grid =
[[126 123 122 121 125 116 128 129 128 122 121 128 128 142 153 117]
 [124 133 131 127 133 115 121 123 124 131 127 135 130 121 140 117]
 [128 126 126 139 135 110 130 128 131 123 138 131 144 136 115 137]]
grid[0,0] => 126
grid[1,10] => 127
grid[:, 12] => [128, 130, 144]
grid[1,6] => 121
grid[0,8] => 128
grid[2,3] => 139
grid[0] => [126, 123, 122, 121, 125, 116, 128, 129, 128, 122, 121, 128, 128, 142, 153, 117]
grid[1,1] => 133
grid[0,5] => 116
grid[1] => [124, 133, 131, 127, 133, 115, 121, 123, 124, 131, 127, 135, 130, 121, 140, 117]
grid[2,7] => 128
grid[2,14] => 115
grid[0,4] => 125
grid[0,1] => 123
grid[1,3] => 127
grid[:, 11] => [128, 135, 131]

A =
[[124 112 132 122 129 128 129 132 146 121 144 122 128]
 [120 131 130 138 134 129 141 130 120 135 137 130 123]
 [140 127 127 121 125 118 130 123 133 124 117 125 126]
 [121 130 115 126 132 119 125 126 137 132 106 141 127]
 [127 125 124 131 124 125 131 126 137 119 122 117 130]]
A[0][0] => 124
A[2][10] => 117
A[2][12] => 126
A[0][7] => 132
A[2][6] => 130
A[0][1] => 112
A[1][7] => 130
A[:, 9] => [121, 135, 124, 132, 119]
A[1][12] => 123
A[0] => [124, 112, 132, 122, 129, 128, 129, 132, 146, 121, 144, 122, 128]
A[3][12] => 127
A[2][2] => 127
A[:, 4] => [129, 134, 125, 132, 124]
A[4] => [127, 125, 124, 131, 124, 125, 131, 126, 137, 119, 122, 117, 130]
A[:, 6] => [129, 141, 130, 125, 131]
A[3][5] => 119
A[2] => [140, 127, 127, 121, 125, 118, 130, 123, 133, 124, 117, 125, 126]
A[4][6] => 131
A[1][5] => 129
A[2][3] => 121
A[4][4] => 124
A[0][2] => 132

data = [[125, 130, 129, 127, 122, 127, 131, 131], [127, 127, 122, 128, 124, 124, 129, 127], [124, 127, 129, 122, 119, 127, 134, 132], [124, 130, 104, 131, 113, 112, 131, 123], [123, 139, 119, 136, 116, 119, 130, 131], [127, 128, 123, 128, 125, 125, 129, 127], [124, 136, 119, 134, 119, 120, 129, 129], [121, 124, 127, 116, 113, 125, 138, 134], [125, 125, 126, 121, 120, 126, 133, 130], [126, 132, 123, 131, 123, 124, 128, 128], [127, 128, 128, 126, 125, 128, 130, 129], [127, 126, 124, 126, 125, 126, 129, 127]]
data[0, 0]	125
data[8, 6]	133
data[8, 4]	120
data[10, 2]	128
data[9, 4]	123
data[2, 5]	127
data[10]	[127, 128, 128, 126, 125, 128, 130, 129]
data[9, 1]	132
data[0]	[125, 130, 129, 127, 122, 127, 131, 131]
data[9, 6]	128
data[2]	[124, 127, 129, 122, 119, 127, 134, 132]
data[11, 5]	126
data[:, 2]	[129, 122, 129, 104, 119, 123, 119, 127, 126, 123, 128, 124]
data[5]	[127, 128, 123, 128, 125, 125, 129, 127]
data[1, 4]	124
data[1]	[127, 127, 122, 128, 124, 124, 129, 127]
data[6]	[124, 136, 119, 134, 119, 120, 129, 129]
data[8, 1]	125
data[4, 5]	119
data[8, 7]	130
data[5, 7]	127
data[7, 4]	113
data[5, 0]	127
data[0, 3]	127
data[10, 6]	130
data[9, 5]	124
data[4]	[123, 139, 119, 136, 116, 119, 130, 131]
data[6, 0]	124
data[7]	[121, 124, 127, 116, 113, 125, 138, 134]
data[0, 5]	127
data[7, 5]	125
data[2, 0]	124
data[3, 0]	124
data[9]	[126, 132, 123, 131, 123, 124, 128, 128]
data[:, 3]	[127, 128, 122, 131, 136, 128, 134, 116, 121, 131, 126, 126]
data[0, 4]	122
data[5, 2]	123

X =
[[136 136 118 129 120 130 128]
 [129 114 142 138 135 136 134]
 [125 100 152 133 139 143 145]
 [123 130 138 138 141 118 121]
 [121 123 145 138 144 123 126]
 [140 132 114 124 112 138 133]
 [146 134 114 128 111 143 137]
 [140 130 126 137 123 137 133]]
X[0, 0] = 136
X[1, 2] = 142
X[7] = [140, 130, 126, 137, 123, 137, 133]
X[1, 0] = 129
X[1] = [129, 114, 142, 138, 135, 136, 134]
X[1, 1] = 114
X[6, 2] = 114
X[:, 0] = [136, 129, 125, 123, 121, 140, 146, 140]
X[:, 3] = [129, 138, 133, 138, 138, 124, 128, 137]
X[6, 4] = 111
X[5, 6] = 133
X[6, 6] = 137
X[0, 5] = 130
X[4, 5] = 123
X[3] = [123, 130, 138, 138, 141, 118, 121]
X[7, 0] = 140
X[7, 3] = 137
X[4, 3] = 138
X[5, 3] = 124
X[:, 1] = [136, 114, 100, 130, 123, 132, 134, 130]
X[7, 6] = 133
X[5, 4] = 112
X[6, 0] = 146

W =
121	129	127	129	127	122	126	125	134	127	124	130	126	128	131
141	128	135	120	134	134	130	136	110	130	132	123	132	125	128
109	127	117	144	121	116	127	116	154	127	121	132	122	129	127
127	129	130	127	130	125	129	128	124	129	125	129	129	126	131
122	129	127	129	128	123	127	126	132	127	124	130	127	128	131
148	128	138	113	132	143	129	138	105	128	138	124	134	131	125
127	129	130	127	130	125	129	128	124	129	125	129	129	126	132
128	129	130	126	130	125	129	128	123	129	125	129	129	126	132
142	128	135	120	134	135	130	136	110	130	132	123	132	126	128
125	129	129	127	129	124	128	127	127	128	125	129	128	127	132
131	129	131	125	131	127	129	130	120	130	127	128	130	124	131
119	128	125	131	126	122	126	124	137	126	124	130	125	128	130
127	129	130	127	130	125	129	128	124	129	125	129	129	126	132
114	127	120	136	124	119	126	120	147	126	123	131	123	129	129
140	128	134	121	134	133	130	135	112	131	131	124	131	125	129
125	129	129	127	129	124	128	127	127	128	125	129	128	127	132
W[-16][0] -> 121
W[-14][13] -> 129
W[-12][-9] -> 127
W[6][-7] -> 124
W[1] -> [141, 128, 135, 120, 134, 134, 130, 136, 110, 130, 132, 123, 132, 125, 128]
W[-11] -> [148, 128, 138, 113, 132, 143, 129, 138, 105, 128, 138, 124, 134, 131, 125]
W[-7][-4] -> 129
W[-13][-4] -> 129
W[11] -> [119, 128, 125, 131, 126, 122, 126, 124, 137, 126, 124, 130, 125, 128, 130]
W[15][-12] -> 127
W[10][-4] -> 128
W[:, 11] -> [130, 123, 132, 129, 130, 124, 129, 129, 123, 129, 128, 130, 129, 131, 124, 129]
W[:, -1] -> [131, 128, 127, 131, 131, 125, 132, 132, 128, 132, 131, 130, 132, 129, 129, 132]
W[5][-11] -> 132
W[1][-13] -> 135
W[-13][2] -> 130
W[:, -10] -> [122, 134, 116, 125, 123, 143, 125, 125, 135, 124, 127, 122, 125, 119, 133, 124]
W[:, 3] -> [129, 120, 144, 127, 129, 113, 127, 126, 120, 127, 125, 131, 127, 136, 121, 127]
W[-11][-13] -> 138
W[-3][-2] -> 129
W[7][2] -> 130
W[-12][7] -> 126
W[:, -11] -> [127, 134, 121, 130, 128, 132, 130, 130, 134, 129, 131, 126, 130, 124, 134, 129]
W[1][9] -> 130
W[-11][-14] -> 128
W[2][0] -> 109
W[:, -3] -> [126, 132, 122, 129, 127, 134, 129, 129, 132, 128, 130, 125, 129, 123, 131, 128]
W[-5][3] -> 131
W[-3][8] -> 147
W[-9][-2] -> 126
W[12][-2] -> 126
W[6][-12] -> 127
W[-5][8] -> 137

B =
array([[124, 131, 120, 128, 125, 129, 129, 128, 129, 114],
       [121, 129, 117, 132, 120, 129, 118, 132, 126, 115],
       [125, 137, 125, 121, 129, 124, 142, 134, 128, 117],
       [130, 135, 131, 133, 121, 128, 126, 129, 130, 120],
       [129, 145, 132, 134, 114, 130, 124, 137, 137, 123],
       [124, 134, 119, 131, 114, 132, 122, 131, 129, 115],
       [127, 131, 128, 129, 122, 124, 130, 128, 131, 115],
       [124, 114, 123, 124, 133, 130, 133, 114, 118, 116],
       [125, 137, 128, 124, 113, 129, 134, 136, 130, 112],
       [125, 129, 134, 128, 113, 119, 133, 131, 134, 106]])
Indices start at 0.
row 0 col 0	124
row 1 col 6	118
row 8 col 0	125
row 6 col 2	128
row 2 col 7	134
row 4 col 3	134
row 7 col 8	118
row 2 col 0	125
row 1 col 2	117
row 8 col 1	137
row 0 col 9	114
row 2 col 9	117
row 7 col 3	124
row 3 col 4	121
row 6 col 6	130
row 4 col 7	137
row 3 col 6	126
row 0 col 4	125
row 4 col 0	129
row 6 col 9	115
row 6 col 7	128
row 6 col 3	129
row 9 col 3	128
row 7 col 9	116
row 0 col 1	131
row 0 col 2	120
row 9 col 7	131
row 3 col 1	135
row 4 col 5	130
row 7 col 0	124

x = [118 157 126 120 134 140 147 124 122 123 144 119 124 139]
x[0]	118
x[13]	139
x[5]	140
x[6]	147

arr =
[[140 140 117 140 128 113 109 144 129 141 118 117]
 [130 129 126 129 124 113 109 143 138 142 118 118]
 [132 125 124 129 149 102 100 155 149 127 138 136]]
arr[0,0] = 140
arr[1,1] = 129
arr[0,11] = 117
arr[:, 10] = [118, 118, 138]
arr[0] = [140, 140, 117, 140, 128, 113, 109, 144, 129, 141, 118, 117]
arr[2,3] = 129
arr[1,5] = 113
arr[1,6] = 109
arr[1,2] = 126
arr[1,3] = 129
arr[1,8] = 138
arr[1] = [130, 129, 126, 129, 124, 113, 109, 143, 138, 142, 118, 118]
